Below are the code and all the weights of a small trained network. Each question names an input and a target symbol and asks about switching units off, where a switched-off unit gives its printed mean instead of its output.

import numpy as np


def w(rows, s, z=0):
    codes = np.array(rows[::2]) - 128.0
    scale = np.full(codes.shape[1], s)
    scale[-1] = z or s
    return codes * scale


def f(y):
    return y / 2 * (1 + np.tanh(0.7978845608 * (y + 0.044715 * y**3)))


def softmax(a):
    e = np.exp(a - a.max(-1, keepdims=True))
    return e / e.sum(-1, keepdims=True)


def log_softmax(a):
    a = a - a.max(-1, keepdims=True)
    return a - np.log(np.exp(a).sum(-1, keepdims=True))


def net(x, mask):
    ids = ['αδζηλμξσψω'.index(c) for c in x.split()]
    T = len(ids)
    res = E[ids] + P[:T]
    u = 0
    for l in range(2):
        q, k, v = (res @ M[l].T for M in (Q, K, V))
        z = softmax(np.where(np.tri(T) > 0, q @ k.T / 2**0.5, -1e9)) @ v
        res = res + np.where(mask[u], z, O[l][:, -1]) @ O[l][:, :-1]
        u += 1
        y = f(res @ A[l][:, :-1].T + A[l][:, -1])
        res = res + np.where(mask[u : u + 8], y, B[l][:, -1]) @ B[l][:, :-1]
        u += 8
    return log_softmax(res[-1] @ U[:, :-1].T + U[:, -1])


Q, K, V, O, A, B = {}, {}, {}, {}, {}, {}
E = w([
[144,60,199,126,123,116,140,113,134],'α',
[129,93,136,144,168,96,126,95,82],'δ',
[107,143,112,162,116,115,143,115,173],'ζ',
[117,140,159,165,116,72,115,156,108],'η',
[125,103,100,123,170,167,165,34,148],'λ',
[137,116,177,136,92,125,152,105,165],'μ',
[115,156,134,160,114,100,133,126,133],'ξ',
[125,141,183,155,77,94,128,165,166],'σ',
[162,144,155,163,223,134,250,142,81],'ψ',
[129,88,168,147,150,76,115,132,73],'ω',
],0.021)
P = w([
[102,172,107,120,112,188,30,125,131],'0',
[128,137,157,95,112,68,44,50,153],'1',
[202,89,58,84,83,175,72,143,119],'2',
[105,63,137,193,103,168,72,67,99],'3',
[110,146,154,115,146,44,123,72,155],'4',
[146,60,137,194,122,181,98,109,106],'5',
[123,137,156,132,153,58,149,101,152],'6',
[136,59,150,223,135,175,122,126,110],'7',
[145,170,170,105,163,13,187,97,164],'8',
[199,39,108,192,162,156,145,192,144],'9',
[110,136,200,248,126,177,172,80,56],'10',
[142,119,175,135,201,39,208,161,180],'11',
[172,93,161,228,148,184,189,152,86],'12',
[138,122,198,191,159,75,208,148,141],'13',
],0.011)
Q[0] = w([
[180,121,48,52,92,191,76,189,103],'L0H0',
[159,85,135,250,112,165,103,119,125],'L0H0',
],0.016)
K[0] = w([
[97,128,115,31,104,83,9,82,162],'L0H0',
[164,139,120,69,173,63,202,160,159],'L0H0',
],0.014)
V[0] = w([
[135,150,117,145,94,183,182,76,254],'L0H0',
[173,131,206,144,36,65,101,179,143],'L0H0',
],0.0088)
O[0] = w([
[73,77,150,72,56,96,171,136,15,5],'L0H0',
[14,97,162,107,252,112,155,47,213,189],'L0H0',
],0.011,0.0014)
A[0] = w([
[2,104,193,152,142,69,138,95,95,255],'L0N0',
[204,153,191,116,214,98,146,80,197,198],'L0N1',
[120,141,132,164,165,30,54,120,76,224],'L0N2',
[69,92,131,126,188,185,154,106,93,229],'L0N3',
[109,145,157,167,192,191,49,133,180,140],'L0N4',
[97,134,178,208,168,73,177,119,93,239],'L0N5',
[166,156,80,123,123,196,86,222,78,144],'L0N6',
[22,122,181,188,222,64,82,63,166,81],'L0N7',
],0.0058,0.0035)
B[0] = w([
[77,111,51,108,117,114,152,112,160,248],'L0N0',
[117,77,161,237,99,197,108,88,63,227],'L0N1',
[130,148,102,150,83,180,124,113,170,191],'L0N2',
[94,120,140,126,90,34,148,124,156,187],'L0N3',
[168,119,152,194,121,149,106,72,138,181],'L0N4',
[165,117,99,169,65,112,206,105,182,232],'L0N5',
[88,170,196,150,122,2,135,133,169,150],'L0N6',
[59,196,146,135,147,156,120,123,124,253],'L0N7',
],0.0065,0.011)
Q[1] = w([
[131,106,86,255,66,87,204,106,128],'L1H0',
[139,86,136,138,147,117,135,151,131],'L1H0',
],0.0077)
K[1] = w([
[157,129,146,177,160,129,254,170,124],'L1H0',
[128,195,130,120,122,127,135,120,128],'L1H0',
],0.0064)
V[1] = w([
[99,254,64,113,137,119,98,173,146],'L1H0',
[148,123,52,148,96,118,142,88,157],'L1H0',
],0.0071)
O[1] = w([
[112,96,182,202,71,135,253,77,136,1],'L1H0',
[187,130,75,129,78,144,105,133,133,236],'L1H0',
],0.011,0.0072)
A[1] = w([
[108,147,176,103,108,113,115,125,164,230],'L1N0',
[66,160,194,179,222,149,127,72,173,1],'L1N1',
[18,66,130,94,82,119,216,119,117,74],'L1N2',
[112,102,139,111,154,145,201,90,165,133],'L1N3',
[169,127,152,208,151,173,119,130,114,99],'L1N4',
[104,100,111,142,115,85,96,159,126,210],'L1N5',
[1,144,120,61,166,112,153,135,156,50],'L1N6',
[108,64,187,152,109,79,225,40,153,144],'L1N7',
],0.0082,0.0084)
B[1] = w([
[130,75,72,132,169,186,156,97,101,193],'L1N0',
[104,162,27,86,126,128,87,254,58,238],'L1N1',
[157,98,144,48,84,37,74,151,210,254],'L1N2',
[159,119,160,200,143,119,134,129,100,186],'L1N3',
[145,158,95,49,25,100,97,75,163,245],'L1N4',
[138,193,154,88,160,242,232,38,112,223],'L1N5',
[130,248,246,100,159,120,118,84,108,236],'L1N6',
[148,52,133,223,135,125,150,159,72,254],'L1N7',
],0.0076,0.0099)
U = w([
[79,196,132,104,174,237,174,80,106,180],'α',
[194,149,145,169,133,119,73,83,192,166],'δ',
[83,52,30,43,54,67,142,139,153,143],'ζ',
[107,91,86,169,129,139,102,165,103,117],'η',
[119,169,150,82,79,157,121,136,45,118],'λ',
[107,156,193,96,131,96,148,52,162,108],'μ',
[108,46,175,253,149,168,183,59,131,153],'ξ',
[102,128,162,138,119,39,44,182,119,117],'σ',
[132,142,130,123,125,121,118,145,127,108],'ψ',
[92,159,74,59,74,78,46,174,152,3],'ω',
],0.0052,0.0061)

Each question gives the input, a string of symbols that net reads in full, and the target symbol t.
The units are the heads (2 rows each of Q, K, V and O) and the neurons (one row each of A and B). Each row of codes is followed by its name. A weight is (code - 128) times the scale printed after its matrix; where a second scale follows, it is the last column's (O, A, B and U).
mask holds one flag per unit, layer by layer, with each layer's heads first. A switched-off unit (its flag False) gives its mean, the last column of its rows in O or B, instead of its output. The means were averaged over made-up inputs and are rounded, as every weight is.
A unit's drop is (log p(t) with every unit on - log p(t) with that unit switched off) / (log p(t) with every unit on - log p(t) with every unit switched off).
The circuit of an input: a set's keep is (log p(t) with only the set's units on - log p(t) with every unit switched off) / (log p(t) with every unit on - log p(t) with every unit switched off). Starting from the 12 units with the biggest drops (on a tie, the unit counted first), units are removed one at a time, each time the one whose removal leaves the highest keep (on an exact tie, the one counted first), for as long as the keep stays at least 0.8.
circuit, biggest first: the units of the circuit, biggest drop first
most important unit: the unit with the biggest drop
k most important neurons: the k neurons with the biggest drops, biggest first
top k neurons in layer l: the k neurons of layer l with the biggest drops, biggest first
input α μ ξ λ α δ δ σ λ δ, target λ: circuit, biggest first : L0H0
input δ δ δ δ ζ η δ ζ μ, target ζ: circuit, biggest first : L0H0, L1N6
input ζ ζ δ α α δ δ α σ σ δ α, target δ: circuit, biggest first : L0H0, L1N1
input ω δ α μ ω μ δ δ ζ σ η δ, target η: circuit, biggest first : L1N1, L0H0, L0N1, L1N7
input μ μ δ ω λ λ ζ ξ δ η, target δ: circuit, biggest first : L0H0, L1N1
input δ δ δ δ δ α λ μ σ, target μ: circuit, biggest first : L0H0, L1N6, L1N1
input δ δ δ μ ζ, target μ: circuit, biggest first : L0H0, L1N6, L0N0, L1N1
input ζ ζ λ ξ μ μ δ δ α δ ζ δ η α, target η: 3 most important neurons : L1N1, L0N7, L0N1
input ζ δ σ μ ω ξ η ζ α, target ζ: circuit, biggest first : L0H0, L1N6
input ψ μ μ μ δ μ ζ ζ ζ δ σ, target ξ: circuit, biggest first : L1H0, L1N7
input ξ σ λ δ δ α α δ μ δ α δ μ δ, target μ: 3 most important neurons : L1N6, L1N2, L0N0
input μ ζ ω ζ α δ ζ δ δ δ η ω, target η: 3 most important neurons : L1N1, L0N7, L0N1
input μ η ζ δ ξ ζ ζ δ δ μ σ ω μ λ, target μ: 3 most important neurons : L1N6, L1N2, L0N0
input δ ζ μ μ ξ ξ η ζ, target η: most important unit : L1N1
input δ ζ λ, target ζ: top 2 neurons in layer 1 : L1N6, L1N2
input α μ μ η δ λ, target δ: circuit, biggest first : L0H0, L1N1, L1H0
input α μ ζ μ μ δ σ, target δ: circuit, biggest first : L0H0, L1N1
input δ δ δ ζ δ δ μ λ ω, target λ: 2 most important neurons : L1N5, L1N2
input σ α δ δ δ σ δ δ δ δ μ μ, target μ: 4 most important neurons : L1N6, L1N2, L1N1, L0N0
input δ ζ α δ η λ δ ζ δ δ δ ζ α, target ζ: most important unit : L0H0
input δ μ ζ σ δ η μ δ μ δ η σ, target η: 2 most important neurons : L1N1, L0N7
input α μ σ α, target σ: 3 most important neurons : L0N7, L1N1, L1N2
input σ λ δ ζ η μ δ ζ ω δ, target ω: top 3 neurons in layer 1 : L1N1, L1N4, L1N7
input ζ η ζ ζ σ ζ α δ δ δ η α δ, target α: 2 most important neurons : L0N1, L1N2
input δ ξ δ δ δ η σ δ ω δ μ η δ, target η: 3 most important neurons : L1N1, L0N7, L0N5
input λ η σ ζ η ξ δ μ σ δ, target σ: top 3 neurons in layer 0 : L0N7, L0N3, L0N5
input μ η σ μ α δ α δ ζ ζ, target ζ: most important neuron : L0N7
input ξ σ λ δ σ α, target σ: 2 most important neurons : L1N1, L1N2
input δ δ ζ μ δ α μ, target α: 2 most important neurons : L1N2, L0N7
